(in the rows, 128 means zero)
Facts:
J314 Δ:J138,J88 π:89
J807 Δ:J652,J737 ρ:J608 π:446
J493 Δ:J436 ρ:J710 π:792
J319 ρ:J46 π:488
J321 Δ:J212,J501 π:975
J450 Δ:J540 ρ:J730 π:165
J852 ρ:J317 π:446
J41 Δ:J420,J905,J590 ρ:J357 π:89
J711 Δ:J884 π:446
J951 π:446
J100 π:89
J614 π:446
J924 ρ:J730 π:488
J358 Δ:J107,J176 π:446
J740 Δ:J187 π:792
J545 Δ:J233 π:446
J370 Δ:J194,J590 π:159
J882 Δ:J112 π:975
J828 Δ:J187 π:792
J212 Δ:J112,J863 π:975
J863 Δ:J450 ρ:J815 π:792
J469 π:165
J538 π:792
J665 Δ:J898,J540 ρ:J284 π:446
J93 Δ:J382 ρ:J882 π:446
J250 Δ:J863,J652,J972 ρ:J224 π:159
J798 π:488
J631 Δ:J540,J886,J972 π:165
J829 Δ:J590 ρ:J436 π:165
J364 π:159
J439 Δ:J898,J696,J972,J38 π:165
J590 π:975
J722 Δ:J664,J364 π:446
J487 ρ:J46 π:89
J898 Δ:J590 π:165
J904 ρ:J882 π:159
J546 Δ:J588 ρ:J35 π:446
J998 Δ:J730 ρ:J462 π:446
J293 ρ:J357 π:446
J966 ρ:J898 π:975
J884 π:159
J501 π:488
J130 ρ:J462 π:975
J471 ρ:J817 π:159
J107 Δ:J829 ρ:J364 π:975
J186 Δ:J382,J590 ρ:J882 π:446
J587 π:792
J112 π:446
J737 Δ:J590 π:446
J563 Δ:J730 ρ:J249 π:89
J478 π:446
J46 π:159
J953 π:446
J972 Δ:J44 ρ:J462 π:446
J706 π:488
J770 Δ:J540 π:89
J395 Δ:J696 π:89
J910 π:89
J656 Δ:J846,J382 ρ:J898 π:159
J534 ρ:J861 π:975
J817 Δ:J107 π:446
J588 Δ:J44,J382,J905,J20 ρ:J770 π:89
J317 Δ:J863,J382 π:446
J886 Δ:J710 ρ:J395 π:446
J4 Δ:J451 ρ:J928 π:488
J568 π:792
J969 π:89
J498 π:89
J459 Δ:J863 ρ:J953 π:975
J889 Δ:J952,J4 ρ:J882 π:488
J730 ρ:J882 π:165
J436 π:89
J20 Δ:J898,J540 ρ:J395 π:446
J519 Δ:J112,J664 π:446
J594 Δ:J817,J650,J212,J965 ρ:J46 π:792
J420 Δ:J614,J817,J382,J884,J905,J450 π:165
J38 Δ:J382 π:159
J224 Δ:J44,J212,J905,J194 ρ:J357 π:975
J176 Δ:J519 ρ:J507 π:975
J399 ρ:J65 π:446
J643 Δ:J828 π:975
J335 π:446
J300 ρ:J730 π:975
J637 Δ:J863,J4 π:165
J696 π:446
J338 Δ:J540,J364 π:446
J507 Δ:J459,J382 π:446
J850 Δ:J590 ρ:J112 π:446
J608 π:159
J633 Δ:J850,J321 ρ:J130 π:159
J430 ρ:J730 π:975
J928 π:446
J231 π:165
J734 ρ:J249 π:446
J463 Δ:J905 ρ:J706 π:975
J479 Δ:J637 π:165
J173 Δ:J829 ρ:J395 π:446
J861 Δ:J112,J652 ρ:J462 π:975
J36 Δ:J873 ρ:J65 π:446
J7 π:488
J462 π:446
J29 Δ:J469 ρ:J817 π:165
J726 Δ:J614 ρ:J46 π:159
J60 Δ:J898 π:446
J35 π:792
J311 Δ:J41 ρ:J882 π:446
J652 π:446
J595 Δ:J173 π:89
J392 Δ:J233 π:165
J198 Δ:J691,J317 π:159
J357 π:975
J113 π:975
J65 Δ:J451,J93 π:165
J11 Δ:J38 π:159
J771 ρ:J317 π:446
J492 ρ:J36 π:165
J194 ρ:J815 π:792
J815 π:975
J952 Δ:J187 π:159
J691 Δ:J479,J284 π:446
J44 Δ:J382 π:975
J400 Δ:J41 ρ:J734 π:159
J786 Δ:J108,J487 ρ:J317 π:446
J108 Δ:J540,J711 π:488
J256 Δ:J972 ρ:J212 π:975
J540 Δ:J664 ρ:J249 π:975
J155 Δ:J138,J998 ρ:J882 π:975
J713 ρ:J643 π:159
J424 ρ:J65 π:159
J249 Δ:J233,J479,J469,J436 π:165
J650 Δ:J317 ρ:J112 π:488
J453 Δ:J20 ρ:J395 π:488
J530 Δ:J44,J450,J722 π:975
J187 Δ:J884,J436 π:975
J233 Δ:J730 π:975
J668 ρ:J284 π:975
J418 π:89
J965 Δ:J44 ρ:J36 π:975
J873 Δ:J898,J614,J44 ρ:J249 π:975
J451 Δ:J459,J590 π:975
J905 Δ:J382,J590 π:165
J736 π:488
J790 ρ:J889 π:975
J846 Δ:J664 ρ:J813 π:792
J832 Δ:J4,J335 π:975
J238 Δ:J450 ρ:J898 π:159
J687 π:446
J813 π:446
J664 Δ:J590 π:446
J710 Δ:J905 π:975
J138 Δ:J418,J519,J107,J4 ρ:J462 π:89
J654 π:792
J515 ρ:J889 π:446
J382 Δ:J590 π:165
J325 ρ:J46 π:159
J284 Δ:J93 π:488
J88 Δ:J614,J863 π:159
J391 π:975
J125 Δ:J737,J424,J224 π:446

Known rows:
[ 97 119 107 120 151 128  82 117 114 168 118 114 162 138 125  86 171  82
 127 132 140 134 102 111  90 127 121 202 137 132 139 152  74 134 107 157
 125 140 135 163 135 145 119 116 106 100  98 158]: J256
[163 192 137 120 154 174 131 135 179 110 120  74 119 135 143 140 132 158
 161 126  97 140 194 148 138 123 116 144 126 126 131 130 169  88 109 125
 131 100 102 143 119 138 139 135 127 155 153 130]: J786
[165 195 159 124 133 166 109 120 171 128 120  96 125 132 138 145 127 146
 118 131 143 135 184 172 124 150 122 156 109 125 146 122 147  89 121 130
 112  99 121 153 114 140 118 158 133 136 126 122]: J20
[128 180 148 123 139 156 111 114 127 120 117 128 120 119 178 135 142 133
 140 119 135 169 171 172 118 138 106 121 115 121 104 120 120  64 133 114
 121 100 112 168 131 154 119 161 143 124 134 103]: J173
[129 121 114 113 127 139 150 129  98 154 117 115 106 119 136 116 121 122
 162 110 117 146  94 147  98 111 133 135 111 150 109  96 134 127 104 136
  97 126  91 126 131 145 107  98 146 130 144 115]: J924
[109  95  99 120 144 108 140 132 141 159 149 157 135 156  96 135 193 103
 167 129 117 124 112 114 135 119 120 164 124 124 158 127 131 177 112 117
 137 154 103 123  93 130 144 101 111 109 102 119]: J534
[ 80 124 150 144 103 119 154 160 133 140 159 125  86 117 128 164 119 132
 110 136 134  41 123 136 169 157 158 107 101 120 112 118 136 177  99  99
 137 165 143  76  87  94 128 133  96 104 130 127]: J459
[101 104  96 132 172 123 115 115 126 170 124 127 105 159 138 106 211  90
 171 117 119 128 141 148 111 143 147 195 117 150 138 136 114 137 123 123
 120 187 125 122 135 129 123 106 109  97 137 119]: J498
[121  94 127 119 128 122 133 164 124 160 132 132 156 102  77 122 116 100
  95 139 134  59  88  81 131 143 176 170 154 136 120 166 115 187  94 127
 158 161 148 112  93  79 158  98  87 100 135 197]: J439
[ 83  91 118 136 121 109 115 152 109 163 148 119 156 106 110 110 115  95
  91 128 149  66  68  92 124 117 166 145 159 107 106 146  80 174 101 123
 153 149 162 120 109 104 131 113  84  98 110 181]: J420
[113 105 121 135 130 147 107 137 139 166  98 130 163 134 113 112 131  96
  94 122 135 120  99  99 112 123 148 178 158 112 123 147 110 142  99 142
 134 147 159 131 105 115 153 120 110  93 131 183]: J530
[120 152 134 159 144 169 107 126 143 134  95 119 126 136 190 143  94 125
  85  85 148 179 126 144 144 121 118  83 137  78 103  74 132  45 155  68
 148  99 146 129 138 129 115 163 153 141 136 117]: J317
[101 106 106 143 170 116 131 144 113 184 141 138  88 118 144 125 191  80
 170 110 107 100 135 149 138 156 152 177 113 146 110 115 110 145 106  87
 141 165 111 125 137 112 117  98 100  90 144 124]: J910
[120 164 134 100  85 116 109 126  83  76 154 110 170 128 125 147 113 141
 105 135 137 168 164 117 125  97 102  91 181  99  74 174 120  94 122 179
 123  77 108 158 133 138 148 131 190 168 111 156]: J198
[168 158 118 143 167 155 132 129 165 119 121 121 107 144 164 125 126 152
 139 121 107 180 177 135 131 128 128 126 111 137 150  99 164  88 145 104
 115 118 107 113 147 141 127 128 157 172 160 112]: J928
[ 92 106 111 126 132 111 120 125  96 148 157 112 125 119 123 123 159  93
 124 119 134  87 123 133 123 136 140 141 143 116 109 138 113 155 108 131
 140 154 140 130 131 103 111 119 117  97 118 144]: J321
[165 178 141 133 145 149 135 130 149 112 123 110  96 128 160 146 121 153
 142 120 119 144 182 161 143 144 118 124 113 128 139 100 163  87 140  98
 127 105 116 122 120 129 138 140 143 146 150 111]: J711

Rows:
No name comes twice in this set of rows, the named rows included.
[144 164 136 106  98 126 136 144 146  83 130 148 188 167  86 152 115 140
  99 128 135 185 140  94 151  72  96 112 160  83 132 145 148 132 104 183
 118  56 107 155  83 130 183 120 185 161  97 161]	J633

Now the same nodes, written a new way:
Known rows:
[130 107  41 114  53 137 163  99 211 166 130  76 129 114 137 124 173 142
 136 117 204 126 160 112 138 150 151 105 146 130]: J325
[143 114  38  98  99 132 160  91 165  99 129 102 127 143 136 114 154 135
 117 140 194 136 146 123 138 140 157 110 137 113]: J594
[164 114  92 117  55 139 133 107 162 144 141 118  84 131 120 108 117 159
 124 173 192  92 106 116 120  79 110 141 144 106]: J998
[162 122  58 132  78 129 129 101 134 129 132  97 136 133 118  90 115 117
 134 168 172  96 107 120 117 132 117 102 148 126]: J463
[151  82  50  84  68 126 167 110 151  99 141  98 113 139 116 105 148 147
 159 133 200 111 168 113 137 155 147 104 137 136]: J863
[157 107 113 124 101 127 125 101 150 139 140 123 108 145 118  91  95 128
 131 175 189 107 112 151 127 105 135 129 152 111]: J186
[132  84  35  96  46 155 186 134 187 167 140  64 125 133 132  92 161 118
 148 122 222 125 179 130 126 160 148 105 161 156]: J364
[170 103  47 108  53 137 130 108 128 167 137 101 120 119 133  73 110 130
 130 144 176  77 111  91 133 129 109 114 136 143]: J187
[136 103  31 107  62 152 155  94 190 150 117  70 136 138 132 116 187 121
 130 130 226 142 148 118 141 149 163 118 152 122]: J198
[168 109  90 108  62 143 135 113 154 166 140 121  88 137 132 101  97 150
 113 162 191  98 103 101 117  81 121 151 148 105]: J545
[166 130  37 124  65 163 125 104 154 184 139  95 156 135 148  91 129 103
 122 132 193  98 100  64 138 116 112 136 133 151]: J249
[167 116  56 127  77 138 133 119 129 123 140  98 138 142 113  84 108 116
 148 155 189 101 117  99 118 129 111 110 139 137]: J451
[169 136 107 115  53 118 154 142 159 163 127 118  94 128 113  82  86 136
 117 170 174 101 122 105 111 111 124 155 159 107]: J813
[134 109  29 113  47 144 174 126 201 171 125  69 124 122 148 110 152 130
 130 122 218 140 160 102 128 158 154 121 158 134]: J608
[167 119  50 130  49 156 131 113 156 158 143  91 143 140 124  90 135 111
 156 140 199  86 114  89 125 130 100 121 135 154]: J479
[170 128  64 119  60 138 165 135 143 154 155 105 138 131 140  92  76 123
 130 139 159  94 120  75 113 129 123 106 147 140]: J815
[159 126 108 114  80 144 151 123 155 136 138 131 105 149 112  87 104 128
 121 169 180 113 116 134 120  92 124 144 150 114]: J358

Rows:
No name comes twice in this set of rows, the named rows included.
[143 114  42  99  74 108 157 106 156  96 116  90 115 124 107  92 155 139
 140 144 193 122 164 119 140 165 151 114 145 113]	J846
[167 103 101 113  72 137 136 115 148 150 142 117  97 146 120  95  90 137
 122 179 194 105 109 123 121  96 128 144 147 110]	J691
[131 106  29  99  57 152 159 108 190 143 125  76 139 135 124 104 188 118
 144 129 220 132 165 121 143 158 154 120 149 140]	J88
[146  85  51  98  72 116 168 110 158 103 137  88 113 137 125 117 130 150
 161 142 204 117 164 110 132 159 155  96 146 130]	J194
[160 141  62 141  46 139 149 121 174 177 142  93 144 123 138  89 114 113
 141 132 174  93 120  84 117 131 103 106 146 146]	J231
[163  81 111 108  59 125 142 133 145 151 146 114  85 140 102  77  88 143
 144 174 198  88 129 133 123 119 118 134 153 129]	J614
[160 116 112 112  73 143 152 136 149 124 146 131 100 152 108  82 103 125
 137 162 185 102 132 137 116  99 116 142 143 123]	J519
[173 102  65 129  64 122 138 126 129 129 147  93 134 135 109  77  94 119
 158 161 183  95 127 111 117 144 111 102 147 148]	J44
[160 123 109 122  89 131 143 113 156 140 140 123 109 148 121  94  87 126
 116 175 184 117 110 138 120  99 136 140 152 110]	J125
[159 136  56 143  63 144 123 116 145 166 120  90 160 144 131  84 122  84
 142 148 198 112 106  96 119 130 117 117 148 144]	J65
[136  90  22  91  45 150 151  96 182 185 120  69 127 118 140 105 186 129
 133 120 225 118 154 110 148 151 149 123 145 141]	J952

The same nodes again, as new rows of numbers:
Known rows:
[137 149 125 131 165 165 113  94 139  73 183 118 116  78]: J650
[137 156 132 153 148 164 135 117 123  82 161 123 147  89]: J224
[130 147 132 158 141 171 127 121 138  86 177 121 154  88]: J107
[126 133 161 128 156 158 129 110 135  81 189 106 118  76]: J487
[136 150 160 140 157 162 131 147 110  84 171 123 145  74]: J594
[118 151 127 157 143 179 148 130 115  79 154 107 168 109]: J400
[138 166 136 158 133 161 134 155 135  60 168 149 192  88]: J311
[124 143 127 167 124 152 130 145 136  58 176 143 198  89]: J515
[134 148 124 163 158 161 124 131 123  87 173 122 166  90]: J832
[129 142 123 165 151 165 119 126 137  92 180 119 167  92]: J187
[131 153 138 152 136 168 138 105 146  88 168 121 141  90]: J44
[125 148 131 162 118 162 133 123 143  89 162 141 168  84]: J696
[135 153 132 156 145 160 141 107 134  88 163 123 145  92]: J710
[124 132 123 164 139 154 132 112 128  78 174 118 158  91]: J113
[132 155 127 161 128 162 128 136 129  88 157 145 171  82]: J722
[122 135 120 169 123 152 125 131 129  84 166 140 182  84]: J478
[167 154 141 170 156 158 134  48 143  87 189  99  92  95]: J898

Rows:
No name comes twice in this set of rows, the named rows included.
[160 137 123 172 172 162 106  86 116  74 208  99 121  89]	J29
[125 133 122 169 151 164 116 123 139  94 186 118 173  92]	J233
[127 150 125 150 129 175 124  97 140  78 169 120 143  96]	J540
[128 147 110 176 123 172 156 150 149  84 164 144 156  66]	J972
[140 158 130 154 152 162 137 124 119  81 160 125 149  88]	J530
[112 127 166 164 145 146 167 141 122 107 166 103 178 101]	J46
[126 147 125 160 124 167 119 138 129  86 165 142 175  81]	J173
[116 142 133 168 153 172 145 142 126  97 169 106 188 109]	J952
[126 137 123 152 169 161 113  88 154  94 193 106 143  93]	J436
[138 157 132 159 161 162 126 144 132  60 186 126 187  95]	J155
[127 140 112 175 142 158 111 150 125  95 172 141 199  83]	J545
[131 147 129 157 144 168 127 123 131  83 174 121 154  88]	J176
[119 150 145 160 140 173 162 130 127  88 158 106 166 107]	J38
[129 143 127 143 165 165 121  94 147  83 187 108 131  90]	J418

